Here is a tiny trained network, its code and every weight. The questions are about switching its units off for an input and a class, where a switched-off unit gives its printed mean instead of its output.

import numpy as np


def w(rows, s, z=0):
    codes = np.array(rows[::2]) - 128.0
    scale = np.full(codes.shape[1], s)
    scale[-1] = z or s
    return codes * scale


def f(y):
    return np.maximum(y, 0)


def log_softmax(a):
    a = a - a.max(-1, keepdims=True)
    return a - np.log(np.exp(a).sum(-1, keepdims=True))


def net(x, mask):
    res = np.array(x, float).reshape(1, 7) / 4 @ E
    y = f(res @ A[0][:, :-1].T + A[0][:, -1])
    res = res + np.where(mask, y, B[0][:, -1]) @ B[0][:, :-1]
    return log_softmax(res[-1] @ U[:, :-1].T + U[:, -1])


A, B = {}, {}
E = w([
[186,161,192],'x0',
[128,128,128],'x1',
[128,128,128],'x2',
[128,128,128],'x3',
[128,128,128],'x4',
[87,251,128],'x5',
[75,88,198],'x6',
],0.021)
A[0] = w([
[56,214,115,85],'neuron 1',
[85,79,125,10],'neuron 2',
[102,86,94,129],'neuron 3',
[153,236,208,53],'neuron 4',
[178,144,63,173],'neuron 5',
[60,196,111,87],'neuron 6',
[132,197,89,118],'neuron 7',
[69,204,148,69],'neuron 8',
[191,88,149,141],'neuron 9',
[76,197,153,58],'neuron 10',
[154,189,160,32],'neuron 11',
[106,72,85,151],'neuron 12',
[48,102,144,125],'neuron 13',
[83,165,119,101],'neuron 14',
[181,73,106,175],'neuron 15',
[70,111,157,134],'neuron 16',
[106,60,75,163],'neuron 17',
[214,150,157,97],'neuron 18',
[119,206,141,94],'neuron 19',
[122,111,203,35],'neuron 20',
[253,152,7,167],'neuron 21',
[202,141,70,114],'neuron 22',
[110,68,176,128],'neuron 23',
[36,108,58,81],'neuron 24',
[151,136,89,150],'neuron 25',
[135,202,84,119],'neuron 26',
[114,107,113,115],'neuron 27',
[79,194,147,72],'neuron 28',
[50,115,183,150],'neuron 29',
[229,119,200,111],'neuron 30',
[111,143,54,25],'neuron 31',
[66,110,127,150],'neuron 32',
[142,220,69,119],'neuron 33',
[73,179,130,82],'neuron 34',
[93,178,149,58],'neuron 35',
[144,186,84,125],'neuron 36',
[120,134,109,85],'neuron 37',
[144,216,69,121],'neuron 38',
[120,99,100,137],'neuron 39',
[179,208,212,75],'neuron 40',
[233,157,222,155],'neuron 41',
],0.016,0.013)
B[0] = w([
[159,80,61,212],'neuron 1',
[109,167,70,154],'neuron 2',
[108,155,134,174],'neuron 3',
[113,177,208,214],'neuron 4',
[127,177,197,197],'neuron 5',
[193,77,64,197],'neuron 6',
[73,64,131,194],'neuron 7',
[166,201,104,196],'neuron 8',
[178,106,97,190],'neuron 9',
[164,202,115,186],'neuron 10',
[109,146,208,163],'neuron 11',
[83,180,151,192],'neuron 12',
[134,138,86,189],'neuron 13',
[171,127,97,168],'neuron 14',
[146,167,86,206],'neuron 15',
[128,135,89,180],'neuron 16',
[85,173,155,208],'neuron 17',
[198,124,117,178],'neuron 18',
[86,137,154,190],'neuron 19',
[207,112,248,162],'neuron 20',
[189,223,95,255],'neuron 21',
[187,171,83,186],'neuron 22',
[70,77,138,200],'neuron 23',
[169,71,164,193],'neuron 24',
[129,142,160,165],'neuron 25',
[80,63,136,200],'neuron 26',
[115,146,127,147],'neuron 27',
[172,193,133,186],'neuron 28',
[145,166,71,206],'neuron 29',
[191,93,132,206],'neuron 30',
[103,144,176,154],'neuron 31',
[127,135,88,180],'neuron 32',
[62,44,146,219],'neuron 33',
[173,142,66,178],'neuron 34',
[156,168,122,165],'neuron 35',
[97,64,136,188],'neuron 36',
[122,133,142,134],'neuron 37',
[62,52,151,217],'neuron 38',
[93,143,142,161],'neuron 39',
[125,162,211,205],'neuron 40',
[183,92,186,230],'neuron 41',
],0.014,0.023)
U = w([
[124,253,177,166],'0',
[69,143,77,245],'1',
[245,130,115,66],'2',
[186,6,159,166],'3',
[40,15,102,53],'4',
[169,159,25,67],'5',
[88,78,218,73],'6',
],0.014,0.011)

Each question gives the input, the list of numbers given to net, and the class t.
The units are the neurons (one row each of A and B). Each row of codes is followed by its name. A weight is (code - 128) times the scale printed after its matrix; where a second scale follows, it is the last column's (A, B and U).
mask holds one flag per neuron, in row order. A switched-off neuron (its flag False) gives its mean, the last column of its row in B, instead of its output. The means were averaged over made-up inputs and are rounded, as every weight is.
A unit's drop is (log p(t) with every unit on - log p(t) with that unit switched off) / (log p(t) with every unit on - log p(t) with every unit switched off).
The circuit of an input: a set's keep is (log p(t) with only the set's units on - log p(t) with every unit switched off) / (log p(t) with every unit on - log p(t) with every unit switched off). Starting from the 12 units with the biggest drops (on a tie, the unit counted first), units are removed one at a time, each time the one whose removal leaves the highest keep (on an exact tie, the one counted first), for as long as the keep stays at least 0.8.
units of the circuit, in order: the units of the circuit, biggest drop first
unit that matters most: the unit with the biggest drop
top k neurons: the k neurons with the biggest drops, biggest first
drop when u is switched off: that unit's drop, to one decimal
input [-3,-2,2,-1,-4,0,-5], class 0: unit that matters most => neuron 21
input [-7,-1,1,-1,-4,5,0], class 4: units of the circuit, in order => neuron 21; neuron 33
input [4,-8,1,7,-1,8,-5], class 6: top 2 neurons => neuron 33; neuron 38
input [-1,1,-3,0,8,8,3], class 5: top 2 neurons => neuron 1; neuron 6
input [-4,-2,-4,2,-8,0,-8], class 0: top 2 neurons => neuron 21; neuron 5
input [6,0,8,-3,5,0,5], class 3: top 3 neurons => neuron 21; neuron 30; neuron 41
input [2,4,-5,-7,-5,4,-7], class 6: top 2 neurons => neuron 33; neuron 38
input [-4,5,-4,-7,6,0,-2], class 0: top 2 neurons => neuron 1; neuron 23
input [0,8,-5,-1,-4,7,-1], class 4: top 2 neurons => neuron 1; neuron 33
input [-8,4,-4,8,-1,-2,2], class 1: top 2 neurons => neuron 21; neuron 4
input [0,-6,1,-5,2,-7,4], class 1: drop when neuron 15 is switched off => 0.1
input [-6,-1,-1,-4,-5,1,6], class 5: drop when neuron 41 is switched off => 0.0
input [-7,-6,8,-2,-3,-1,-7], class 0: drop when neuron 21 is switched off => 1.3
input [8,-3,3,1,0,6,-4], class 6: units of the circuit, in order => neuron 33
input [7,1,-2,5,4,1,-8], class 6: drop when neuron 33 is switched off => 0.4
